Here is a tiny trained network, its code and every weight. The questions are about switching its units off for an input and a class, where a switched-off unit gives its printed mean instead of its output.

import numpy as np


def w(rows, s, z=0):
    codes = np.array(rows[::2]) - 128.0
    scale = np.full(codes.shape[1], s)
    scale[-1] = z or s
    return codes * scale


def f(y):
    return np.maximum(y, 0)


def log_softmax(a):
    a = a - a.max(-1, keepdims=True)
    return a - np.log(np.exp(a).sum(-1, keepdims=True))


def net(x, mask):
    res = np.array(x, float).reshape(1, 6) / 4 @ E
    y = f(res @ A[0][:, :-1].T + A[0][:, -1])
    res = res + np.where(mask, y, B[0][:, -1]) @ B[0][:, :-1]
    return log_softmax(res[-1] @ U[:, :-1].T + U[:, -1])


A, B = {}, {}
E = w([
[88,179,121,128,178,143,238,26,66,149],'x0',
[129,98,110,92,15,80,179,172,72,88],'x1',
[106,112,200,155,90,120,179,105,149,148],'x2',
[116,90,91,172,255,118,142,144,87,19],'x3',
[134,115,166,134,106,176,80,106,143,205],'x4',
[228,212,37,130,124,194,128,117,128,108],'x5',
],0.0086)
A[0] = w([
[130,186,116,109,118,156,156,66,151,111,45],'n1',
[146,151,136,86,2,81,104,179,161,159,157],'n2',
[115,95,157,110,129,146,103,145,144,121,185],'n3',
[71,105,189,138,111,104,144,89,116,120,38],'n4',
[40,104,198,154,134,61,194,89,103,162,103],'n5',
[98,132,91,118,191,129,51,125,168,91,34],'n6',
[192,158,90,124,151,211,48,129,153,158,95],'n7',
[147,126,97,161,172,102,146,159,106,49,140],'n8',
[70,145,123,145,208,81,127,139,92,77,144],'n9',
[129,185,46,103,88,170,189,86,98,99,145],'n10',
[157,215,82,125,127,135,187,61,116,176,158],'n11',
[82,109,146,133,190,106,154,90,122,116,5],'n12',
[125,177,113,168,191,164,87,133,152,151,94],'n13',
],0.0092,0.0026)
B[0] = w([
[100,144,153,115,140,148,134,77,101,125,172],'n1',
[152,39,66,118,96,93,46,239,168,65,241],'n2',
[138,155,134,169,118,170,134,107,158,158,170],'n3',
[108,180,161,180,153,103,111,66,190,140,192],'n4',
[88,219,174,180,182,86,83,107,209,255,254],'n5',
[128,146,126,78,88,148,204,122,36,86,207],'n6',
[112,203,176,152,189,118,188,101,132,237,248],'n7',
[127,68,94,100,113,101,123,198,76,71,243],'n8',
[135,108,91,158,71,118,90,163,149,73,252],'n9',
[168,110,154,104,149,168,207,96,74,105,229],'n10',
[165,151,168,99,153,186,185,13,86,144,228],'n11',
[142,104,142,153,112,97,92,175,181,127,199],'n12',
[135,128,140,32,160,143,177,106,68,145,216],'n13',
],0.0078,0.009)
U = w([
[157,229,138,136,180,165,179,25,24,168,119],'0',
[165,57,38,122,116,93,89,207,31,47,253],'1',
[132,160,133,213,149,80,2,150,199,192,3],'2',
],0.0066,0.00062)

Each question gives the input, the list of numbers given to net, and the class t.
The units are the neurons (one row each of A and B). Each row of codes is followed by its name. A weight is (code - 128) times the scale printed after its matrix; where a second scale follows, it is the last column's (A, B and U).
mask holds one flag per neuron, in row order. A switched-off neuron (its flag False) gives its mean, the last column of its row in B, instead of its output. The means were averaged over made-up inputs and are rounded, as every weight is.
A unit's drop is (log p(t) with every unit on - log p(t) with that unit switched off) / (log p(t) with every unit on - log p(t) with every unit switched off).
The circuit of an input: a set's keep is (log p(t) with only the set's units on - log p(t) with every unit switched off) / (log p(t) with every unit on - log p(t) with every unit switched off). Starting from the 12 units with the biggest drops (on a tie, the unit counted first), units are removed one at a time, each time the one whose removal leaves the highest keep (on an exact tie, the one counted first), for as long as the keep stays at least 0.8.
units of the circuit, in order: the units of the circuit, biggest drop first
top k neurons: the k neurons with the biggest drops, biggest first
drop when u is switched off: that unit's drop, to one decimal
input [4,-8,-1,6,3,-5], class 2: units of the circuit, in order -> (n12)
input [2,-2,-6,5,-2,3], class 1: top 3 neurons -> (n8 n9 n5)
input [2,-1,0,5,5,-1], class 1: top 3 neurons -> (n7 n11 n5)
input [-4,6,-4,-8,3,-1], class 1: top 2 neurons -> (n2 n5)
input [1,-2,6,4,-8,0], class 1: top 2 neurons -> (n8 n7)
input [1,4,2,7,4,6], class 1: top 3 neurons -> (n8 n5 n7)
input [1,1,-3,2,-2,2], class 1: top 3 neurons -> (n5 n7 n8)
input [-8,-5,-6,-7,-2,8], class 0: top 3 neurons -> (n7 n13 n6)
input [4,7,-8,-7,-1,-5], class 1: top 2 neurons -> (n2 n7)
input [2,6,0,-1,3,2], class 1: top 3 neurons -> (n2 n7 n5)
input [6,6,4,0,-8,-6], class 2: drop when n5 is switched off -> 0.1
input [4,2,-6,-3,-7,-7], class 2: drop when n5 is switched off -> 0.1
input [-3,-5,4,3,6,0], class 0: drop when n13 is switched off -> 0.1
input [-1,5,6,-6,-7,-3], class 2: units of the circuit, in order -> (n5)
input [-3,-7,-8,-7,-3,-1], class 0: drop when n3 is switched off -> 0.0
